Rows are numbered. After the first four, each row is followed by the numbers of the three nearest rows among all rows above it, by straight-line distance, nearest first.
(in the rows, 128 means zero)
1: [ 98 103 125 114  77 114 165 106 125  66 140 152 120 109 105 136 119 121
  83 160 155  89 131 182 100 141 124 159 111 172 120 116 115 204 129 132
 190  99 112 144  86 135 127 126  98 154 126 197  96 140 116 147 133 122
 126]
2: [163 152 123 142 178 107  55  96 130 201  99 123 164 146 145 123 138 130
 152 107 115 127  95  97 153 117 132 158 156 214 108 103 127  83  49 124
 143 122 116 114 176 129 130 114 130 116 128 129 107 123 116 122 120  91
 119]
3: [106 113 139 129  84  93 145 108 128  65 121 148 100 112 139 116 101 121
  88 165 162  76 143 204 127 129 112 133  99 127 123 130 109 235 175 150
 170 102 134 131  67 141 141 160  91 154 133 242  96 166 140 156 115 134
 131]
4: [158 161 136 138 158 111  76  98 119 201 112 102 145 147 144 132 136 130
 161  89  71 145 121  95 152 123 142 136 131 207 123 113 136  41  26 103
  89 114 117 142 182 133 133 118 138 123 106 158 122 139 122 129 120 108
 123]
5: [102 104 117 105 109 109 141 116 128  74 122 159 129 121 122 123 110 123
  80 149 143 105 119 187 135 133 133 126 119 178 129 134 120 175 137 132
 179 118 134 157 127 145 125 124 108 125 124 167 101 145 142 132 108 108
 124] | 1 3 2
6: [153 147 145 117 128 105  95 126 121 146 138 144 144 130 125 123 114 117
 115 152 119 104 123 159 136 141 122 127 105 190 116 118 128 159 126 125
 155  99 139  95  81 149 130 112 118 131 126 213 118 136 129 130 123  89
 122] | 5 1 3
7: [166 157 118 138 152 105  64 110 112 183  96 118 144 147 127 152 166 111
 147 137 108 106 118  89 153 144 125 155 145 162 121 109 120  90  85 117
 140 107 124 100 142 118 138  92 143 117 118 178 134 137 126 133 107  93
 116] | 2 4 6
8: [180 143 126 128 154 104  72 112 119 177 107 109 148 163 132 144 136 101
 154 122 114 126 103 107 138 136 126 155 163 200 138 122 126  80 101 106
 144 122 108 110 185 126 117 118 116 128 126 151 136 130 130 139 127  89
  95] | 7 2 4
9: [177 149 135 135 143 102 103 106 130 157 141 119 142 138 132 140 126 132
 166 120 134 122 116  97 149 115 117 135 139 180 124 118 143 107  86 134
 147 132 110 110 150 125 138 106 126 133 115 162 110 153 112 144 123  94
 126] | 8 7 2
10: [166 143 135 129 175 129  65 107 128 186  96 113 155 147 135 123 147 134
 164 120 121 137  97 114 155 128 135 145 140 226 123  98 128  83  65 129
 149 127 109  95 154 118 127 113 138 114 127 128 115 147 144 137 131 100
 120] | 2 8 9
11: [108 133 110 116  83  90 150 112 135  71 134 158 110 123 124 120 109 114
  65 169 145  80 146 185 121 113 133 137  88 155 108 129 124 201 153 130
 151  67 135 150  63 159 132 141  78 139 132 212 104 156 148 151 115 134
 123] | 3 1 5
12: [104 118 119 117  87 113 140 110 133  83 138 163 116 113 131 128 113  99
  77 151 156  83 134 210 105 131 120 158 115 151 117 134 114 180 143 129
 167  98 134 125  94 134 148 135 115 141 132 168 113 156 128 132 103 117
 124] | 1 5 11
13: [149 123 127 126 168 105  58 120 129 161 119 115 153 154 132 141 154 132
 163  92 115 142  98 117 137 146 114 153 159 238 135 112 125  64  66 119
 153 121 102 102 179 111 126 110 124 103 128 146 109 128 111 138 119 127
 114] | 10 2 8
14: [157 154 125 137 163 116  53  99 115 195 109 119 143 128 121 138 165 136
 176 112  95 149 108 109 154 104 134 139 139 212 125 109 141  70  53 116
 109 118 114 110 145 119 132  99 151 135 114 137 122 135 113 137 146  97
 119] | 10 2 4
15: [165 150 119 127 177 107  59 112 116 186 106 112 147 158 123 134 162 137
 174  90 121 141 102  66 145 136 139 162 156 237 131 122 123  84  31  93
 138 119 111 126 196 108 140 106 135 122 115 135 108 143 114 134 122  99
 140] | 2 13 10
16: [135 133 130 134  90 115 142 107 130 116 132 161 105 107 125 113 124 126
  69 158 156 101 136 206 121 112 137 147 107 152 126 115 112 192 133 136
 223  95 136 144  85 150 146 136 100 131 113 204 104 129 140 158 113 120
 117] | 12 1 11
17: [185 145 119 133 168  99  41 100 124 197  97 130 159 133 142 151 158 136
 156 107 105 140  75 104 146 110 141 167 139 210 120 116 131  59  44  99
 133 127 123 131 154 116 127 109 142 119 109 128 126 142 129 141 125  88
 119] | 2 14 10
18: [168 157 110 136 160 104  56 117 127 190 120 132 159 134 134 142 110 111
 157 107  94 119  92  99 148 128 129 151 130 221 129 113 106  46  43 109
 111 105 116 106 145 123 137 105 159 116 116  87 135 124 121 124 114  80
 121] | 17 2 14
19: [166 135 120 136 178 117  57 116 137 186 104 112 146 157 130 141 150 110
 177 109 121 138  93 122 135 141 140 148 165 221 126 106 126  55  40 126
 152 111 109 127 180 107 117 116 128 131 115 137 114 133 126 129 135 110
 118] | 13 10 2
20: [143 152 128 132 114 101 131 120 127 139 117 146 144 126 124 122 105 128
 101 161 139 115 120 171 147 109 134 144 113 186 123 117 155 159 109 112
 169  98 125 115  86 132 152 125 117 115 114 198  85 164 121 127 121 122
 117] | 6 16 5
21: [142 154 126 140 164 105  49 126 119 203 121 109 157 160 132 128 163 118
 177 101 107 135  99 111 145 116 135 141 168 241 149 117 126  63  48 128
 152 126 129 143 200 129 132 121 116 115 133  99 122 131 129 121 124  91
 121] | 19 2 15
22: [106 144 138 123  97 101 152 102 125 100 124 161 108 128 131 111  91 107
  89 174 140 108 131 186 110 125 108 118  92 140 127 122 138 192 122 132
 161  90 132 125  82 158 126 131 117 129 106 215 113 159 121 140 124 116
 113] | 11 12 16
23: [141 152 117 134 110 113 124 117 120 124 132 148 111 137 115 115 111 124
 114 165 138 109 124 170 138 125 111 150 107 157 114 130 107 187 121 129
 163  90 124 134 101 141 123 129 114 138 124 194  95 157 128 140 138 130
 108] | 20 22 6
24: [157 142 127 104 150  97  80  99 123 191 108 107 150 145 145 130 137 125
 167 104 105 143 102 105 134 127 141 158 171 230 135 100 123  69  51 123
 154 127 135 104 174 117 118  91 138 114 126 133 117 144 117 114 105  82
 125] | 2 10 19
25: [130 145 124 125 150 116  66 110 123 194 111 115 163 157 135 131 135 126
 167 100 120 119  93 117 131 133 128 141 148 214 126 108 121  77  58 139
 175 146 121 100 175 129 124 110 133 121 122 134 125 131 132 134 116 102
 117] | 10 24 2
26: [161 154 140 138 129 101  68 111 116 206 114 108 139 150 141 120 138 134
 161 121  99 129 113 119 149 124 111 135 115 202 112 121 137  77  78 111
 116 105 108 103 138 134 126 106 144 129 131 181 136 130 113 134 117  90
 129] | 14 7 9
27: [110 131 117 118  91  98 143 110 133  55 132 154 105  97 120 113 112 120
  61 185 154  87 145 191 119 125 125 122 107 144 126 119 115 218 157 127
 165  99 151 126  67 159 138 130  82 130 127 224  68 157 137 159 120 119
 115] | 11 3 22
28: [118 140 138 126  85 114 144 116 142  40 127 158 113  97 118 122  97 110
  81 179 164  95 156 180 103 131 121 130  86 107 112 131 108 253 178 146
 170  91 136 132  36 159 140 128  96 143 115 239  86 158 151 155 111 126
 136] | 3 27 11
29: [100 125 124 117  96 105 135 110 125  78 136 154 109 102 122 118 105 118
  91 176 152  78 125 208 117 116 104 130 104 116 121 144 118 205 171 140
 173  79 147 138  77 145 131 123  90 126 135 204 102 150 139 137 104 124
 116] | 27 11 3
30: [185 176 129 132 136 104  63 125 114 185 127 113 139 154 122 139 137 124
 154 137 131 146 123  97 154 141 115 128 145 207 111 117 121  61  68 127
 141  98 117  79 135 130 127  98 115 115 117 185 110 147 141 124 129  92
 114] | 26 7 9
31: [189 149 130 140 158 102  48 111 124 183 120 118 164 137 136 122 149 124
 159 106  69 136  98 113 141 118 135 156 153 201 137 120 129  64  42 103
 130 104 120 140 134 129 126 116 131 115 112 144 127 124 120 128 126  85
 123] | 17 14 2
32: [182 148 122 143 145 101  70  97 120 206 115 116 152 157 112 131 120 128
 163 113 114 132 102  98 165 110 130 135 143 217 123 111 131  60  76 100
 125  97 126 112 176 126 126 105 152 109 124 126 137 146 123 111 106  82
 125] | 2 18 24
33: [113 136 125 117  90 118 143 116 140  74 137 168 117 109 124 122  99 109
  83 173 157  94 126 200 106 130 120 130  76   1 135 121 107 217 149 141
 181  93 116 143  69 155 162 143 110 137 119 235 106 149 126 155 120 116
 141] | 28 29 3
34: [193 128 137 122 157  97  94 105 116 193 116 104 137 137 126 121 137 130
 168 133 117 142  98 121 136 158 117 142 143 186 126 120 131 101  82 125
 138 116 117  98 155 127 137 106 114 124 109 159 120 138 144 145 128  89
 131] | 9 8 10
35: [ 88 136 136 115 103 103 140 104 133  61 126 165 105  86 111 120  94 130
  69 162 146  85 132 191 110 134 119 140 104 151 112 118 116 224 166 118
 174 103 142 127  69 168 128 121  93 132 140 199  96 151 132 152 120 125
 136] | 27 29 11
36: [107 124 138 111  92 108 177 117 129  85 145 171  88 118 106 121  97 113
  85 189 169  83 146 195 121 123 129 120  85 120 126 131 129 206 171 154
 190  67 146 114  30 172 127 118  95 127 140 233  90 149 116 155 104 125
 125] | 29 27 28
37: [107 115 127 113  76 118 182 119 121  64 134 146 100 102 109 129  94 114
  72 194 171  72 149 191 112 130  94 123  94 124 126 117 115 238 185 150
 170  87 137 105  39 158 119 139  94 125 138 255 110 137 151 174 126 122
 136] | 36 28 3
38: [110 137 115 113  97  91 159 122 114  69 124 139 101 106 124 104  98 103
  78 166 172  86 137 184 111 134 101 125  97 110 125 131 132 252 180 153
 180  94 126  95  44 175 133 142  94 127 129 204 107 134 149 149 122 136
 125] | 37 28 3
39: [183 132 138 136 143 101  82 109 124 202 121 120 141 153 131 132 132 130
 158 124 125 122 109 117 136 140 122 130 133 192 127 109 135  95  90 113
 149 122 108 116 154 131 146  94 140 133  91 161 124 130 123 132 102  95
 117] | 34 9 26
40: [170 166 124 161 145 112  47 100 123 202 115 124 146 168 129 138 143 127
 182  84  70 133 102 106 145 118 144 141 142 207 119 104 128  42  20 110
 121 111 118 114 120 128 139 106 141 129 119 143 124 138 125 115 117 102
 116] | 31 14 4
41: [120 112 129 134  99 114 148 117 128  94 136 166 122 111 119 115 104 119
  62 161 143 103 142 193 110 127 118 133  90 149 116 129 114 218 132 129
 161  83 140 141  47 156 139 128  91 150 138 195  99 147 145 150 111 132
 136] | 11 35 27
42: [156 137 122 115 154 106  52  97 122 192 111 102 133 137 137 131 161 138
 151 116 116 138  97 113 139 141 107 133 156 220 125 110 118  91  66 116
 148 137 129 108 181 135 125  95 129 125 118 141 127 120 119 132 117  93
 111] | 25 24 2
43: [131 155 127 122  88 115 147 117 118  78 137 159 110 124 123 106 108 123
  95 172 134  90 147 209 120 128 124 134  86 126 125 120 124 203 168 146
 168  56 139 126  18 148 137 136  90 132 129 240  93 134 145 165 129 133
 126] | 36 11 41
44: [210 204 140 131 112  98 107 118 107 193 128 115 140 133 132 124 110 150
 165 161 125 123 120 120 195 140 108 118  94 186 115 122 140  60  89 126
  86  71 104  91  33 132 127 114 129 116 113 253 120 148 131 124 120  89
 129] | 30 26 6
45: [160 125 121 116 171 123  53 109 121 193 117  87 168 156 131 124 155 119
 142  91  88 144 100 100 119 126 124 167 167 247 123 124 124  87  29 113
 157 136 127 138 206 122 139 102 151 106 115  85 111 135 137 123 123 100
 124] | 21 15 24
46: [108 105 134 108 125 106 129 118 132 109 117 123 142 129 119 113 126 121
 103 132 123 101 118 159 122 143 129 143 137 194 125 100 122 152 103 130
 201 105 139 140 145 137 120 117 101 134 122 177 105 139 135 155 122 114
 116] | 5 23 20
47: [171 144 116 135 146 100  60 115 119 189 110 112 147 158 137 138 132 122
 162  96 100 140  92 105 135 127 130 147 142 226 131 101 125  73  46 116
 148 117  98 114 160 135 137 110 155 122 121 128 122 141 117 112 102  95
 121] | 24 2 32
48: [167 155 140 114 120 111 102 128 128 169 117 113 130 147 131 141 130 144
 155 131 125 122 109 114 144 140 130 130 121 198 128 111 135 113  84 111
 140 106 111 104 130 116 131 105 121 126 127 177 108 120 116 129 132  91
 129] | 9 39 26
49: [176 184 123 144 134  78  82 114 130 181 117 130 139 147 121 146 138 128
 168 127 113 139  99 125 150 125 123 148 126 208 128 102 135  89  73 126
 126  95 111  83 131 132 133 100 129 125 128 189 121 151 130 151 117  95
 118] | 30 26 48
50: [148 112 114 115 139 103  97 113 138 166 119 128 135 144 128 140 132 124
 153 138 134 108 103 100 133 106 129 133 140 196 124 100 129 112  98 126
 153 119 122 106 167 127 120 105 117 119 141 154  90 143 124 139 127 101
 120] | 9 48 39
51: [116 140 150 123  68 121 166 126 130  86 143 160  94 104 116 125  71 121
  74 200 168  85 160 196 110 122 114 123  85 114 124 124 133 251 210 133
 134  90 139 101  33 158 156 115  86 147 121 255  98 146 141 150 108 129
 121] | 37 28 36
52: [168 174 130 134 163  92  45 104 113 200 109 113 141 155 134 139 146 128
 147  96  89 140 103 117 134 107 122 133 147 209 131 114 134  61  25 119
 112 101 128 128 141 127 138 111 160 112 122 165 139 144 119 142 135  86
 111] | 31 14 40
53: [120 129 141 124  63 109 179 111 136  67 138 141  75 102 123 110  88 129
  64 174 165  76 138 197 119 150 113  98  65 124 117 133 128 241 201 146
 170  67 149  95  31 152 132 135  73 128 125 251 116 142 135 175 112 120
 126] | 37 51 36
54: [114 153 136 107  95  98 160 106 114  83 155 158 121 111 112 114 115 121
  78 196 150  98 137 195 109 128 114 112  62 120 113 135 126 229 181 148
 139  64 131 133   7 168 134 133  83 114 143 242  84 164 138 161 124 130
 143] | 43 36 28
55: [142 105 114 114 121 114 126 112 123 136 131 139 154 132 116 125 129 128
 100 162 151 110 120 174 135 125 125 144 144 208 110 128 123 131 102 115
 201 125 128 117 179 125 130 108 111 131 123 142  89 130 115 136 112  99
 126] | 46 50 5
56: [150 121 126 134 164 112  63 105 131 186 116 111 161 153 126 128 134 130
 148 114 104 133  99 106 134 140 144 152 150 215 125  99 125  76  58 115
 143 140 132 120 165 117 122 107 135 122 110 114 125 136 120 151 118 108
 117] | 25 10 2
57: [ 99 115 136 107  96 112 155 105 123  78 147 152  97 101 114 103 106 130
  84 175 148  80 143 206 112 125 129 149 100 124 117 123 134 238 155 146
 186  83 132 132  68 167 133 128  65 133 115 207  88 145 137 145 119 131
 126] | 29 35 27
58: [ 93 117 128 104  99 111 155 122 117  77 131 161 110 107 114 124 108 122
  63 173 144  79 131 216 101 133 126 138 108 148 110 133 100 227 167 128
 181  93 138 118  68 151 131 130  81 117 125 211  95 140 136 141 112 139
 134] | 35 57 29
59: [191 214 145 140 103  94 139 106 133 161 135 153 128 135 116 125 109 153
 129 176 126 132 133 161 177 129 115 110  56 157 128 138 130 124 115 131
  94  62 123  97   1 147 134 117 122 130 135 254 118 145 128 155 129 100
 118] | 44 6 20
60: [121 163 140 115  90  98 164 127 127 112 118 153 116 116 117 124 111 112
  73 160 144 100 128 202 127 115 104 128  80 156 120 131 112 195 129 132
 182  49 137 141  23 155 137 128  98 130 130 235  97 136 130 136 125  83
 127] | 43 41 22
61: [120 121 128 117 102  91 146 122 137  95 126 165 103 119 138 118 118 125
  93 159 125  90 150 192 137 116 132 140  86 181 125 127 110 202 138 115
 182  94 145 114  68 162 145 122  97 128 115 206  98 137 129 150 123 103
 132] | 41 16 11
62: [101 120 138 110  70 117 157 121 122  57 121 156 113 101 109 104 114 127
  70 170 162  60 147 199 108 132 119 144 106 123 128 123 119 194 186 134
 201 110 143 122 112 146 132 144  87 129 139 196  83 133 132 154 112 135
 135] | 58 29 35
63: [154 165 129 122 110 102 110 126 114 149 120 154 140 135 119 138 104 126
 130 159 142 130 122 135 160 139 139 124 104 178 116 121 122 144 103 131
 144  77 121  99  84 155 137 110 126 131 133 228 113 161 132 139 120  88
 129] | 6 20 23
64: [184 150 140 136 176  85  61 109 110 205  94 109 151 152 126 132 136 123
 157 128 115 140 125 136 153 138 125 134 120 198 120 102 118  81  74 104
 110 106  86  97 126 112 137 111 139 126 104 179 112 151 118 126 112  85
 117] | 26 39 49
65: [174 173 134 142 136 107  80 101 120 169 112 130 128 139 124 138 148 128
 182 132 144 124 105 127 136 137 109 131 117 201 131 114 134 111  86 108
 132 107 120  87 122 140 138  91 139 115 138 201 121 133 136 136 115 100
 106] | 49 48 26
66: [123 147 112 137 159 120  28 124 122 170 108 107 167 157 133 121 160 110
 159  61  97 131  82 128 131 123 138 172 161 230 138 125 112  61  22 110
 140 124 110 134 209 127 135 108 136 136 108 103 129 149 128 121 123 115
 124] | 21 45 19
67: [180 127 127 125 153 113  74 105 113 180 114 135 144 144 129 147 140 120
 154 116 106 146 101 117 141 134 125 142 151 219 120 107 147 106  56 108
 153 123 106 103 178 120 131 103 123 114 117 145 130 135 117 119 119  84
  87] | 42 8 47
68: [161 140 135 128 119  99  94  96 117 192 119 113 125 145 132 118 126 137
 146 121 136 123 122 134 132 137 116 139 116 216 110 118 124 109  85 115
 151 105 122 104 142 121 112 113 132 117 128 154 121 139 118 135 124  69
 116] | 48 26 39
69: [146 147 132 121 117 112 126  98 128 138 116 126 148 117 129 132 123 129
 127 150 125  94 122 156 133 140 106 142 116 169 124 112 100 152 124 135
 138  93 118 111 104 131 142 123 128 120 129 179 124 147 145 129 139  94
 125] | 6 23 63
70: [166 139 117 144 153 122  44 107 121 205 127 112 152 153 140 139 149 133
 155  91  90 122 102 100 149 129 146 141 144 218 135  93 124  66  40 103
 124 122 116 115 165 131 134 124 142 112 117 118 127 131 124 124 131 115
 147] | 47 56 2
71: [111 100 134 125 117 112 131 110 140 110 140 148 124 121 126 119 123 116
  79 160 145  90 120 178 106 141 132 124 110 172 127 131 127 162 150 131
 180  97 126 134 126 132 127 112 107 123 128 176  96 148 130 146 118 119
 118] | 5 12 46
72: [161 155 136 112 131 103 122 109 124 145 125 136 134 136 125 145 113 137
 122 170 129 104 145 168 154 111 124 133  87 178 122 120 110 143 111 135
 136  98 123 108  77 143 124 119 112 135 133 242 119 122 128 129 132 105
 124] | 6 63 69
73: [125 126 142 117  60  93 164 120 131  55 130 157 103 109 120 133  89 119
  73 185 166  97 149 208 118 132  93 112  83 107 114 121 120 239 166 147
 182  93 140 119  38 158 126 127  84 134 137 246 106 154 141 167 104 138
 124] | 37 28 53
74: [ 92 120 121 122 125 115 143  92 135  74 137 144 127 106 141 119 119 115
  82 155 150 101 153 188 114 135 121 131 132 159 117 139  96 205 125 130
 185  89 148 149 113 149 122 141  89 132 128 173 102 136 120 126 116 122
 124] | 5 12 71
75: [123 154 139 126  78 110 139 103 132  86 128 160 125 121 117 110 120 112
  82 182 147  85 145 193 135 128 109 121  87 149 125 122 134 203 145 134
 157  65 139 127  40 154 134 120  76 138 122 206 111 158 129 147 120 136
 126] | 11 43 41
76: [134 140 136 114 110  99 126 106 120 108 137 157 110 124 129 131 112 109
 102 168 151 126 122 179 132 134 122 142 101 195 129 123 107 183 109 119
 155  87 138 124  64 163 132 129 109 145 135 223  87 153 138 137 121 118
 132] | 23 61 22
77: [ 99 137 133 125  89 108 136 113 127  83 141 165 102 108 117 122  84 114
  75 170 166  75 170 203 113 119 122 111  96  70 108 133 116 223 165 136
 161 109 129 125  37 150 138 129  75 143 130 237  96 143 148 158 134 128
 123] | 28 73 3
78: [113 119 132 124  72 114 162 126 143  52 130 134 108 111 108 126 100 115
  88 185 142  83 140 195  98 143 120 125 104 139 125 138 125 255 174 135
 171  96 140 127  50 154 124 133  78 131 130 222 100 137 148 146 110 132
 120] | 28 58 73
79: [109 138 128 104 101 117 136 119 128  66 151 153 107 125 116 133 110 111
  76 171 134  88 135 190 119 138 126 129  97 121 120 130 120 195 138 149
 168  78 123 139  60 158 124 134 103 137 125 206 101 153 145 154 120 130
 128] | 11 29 41
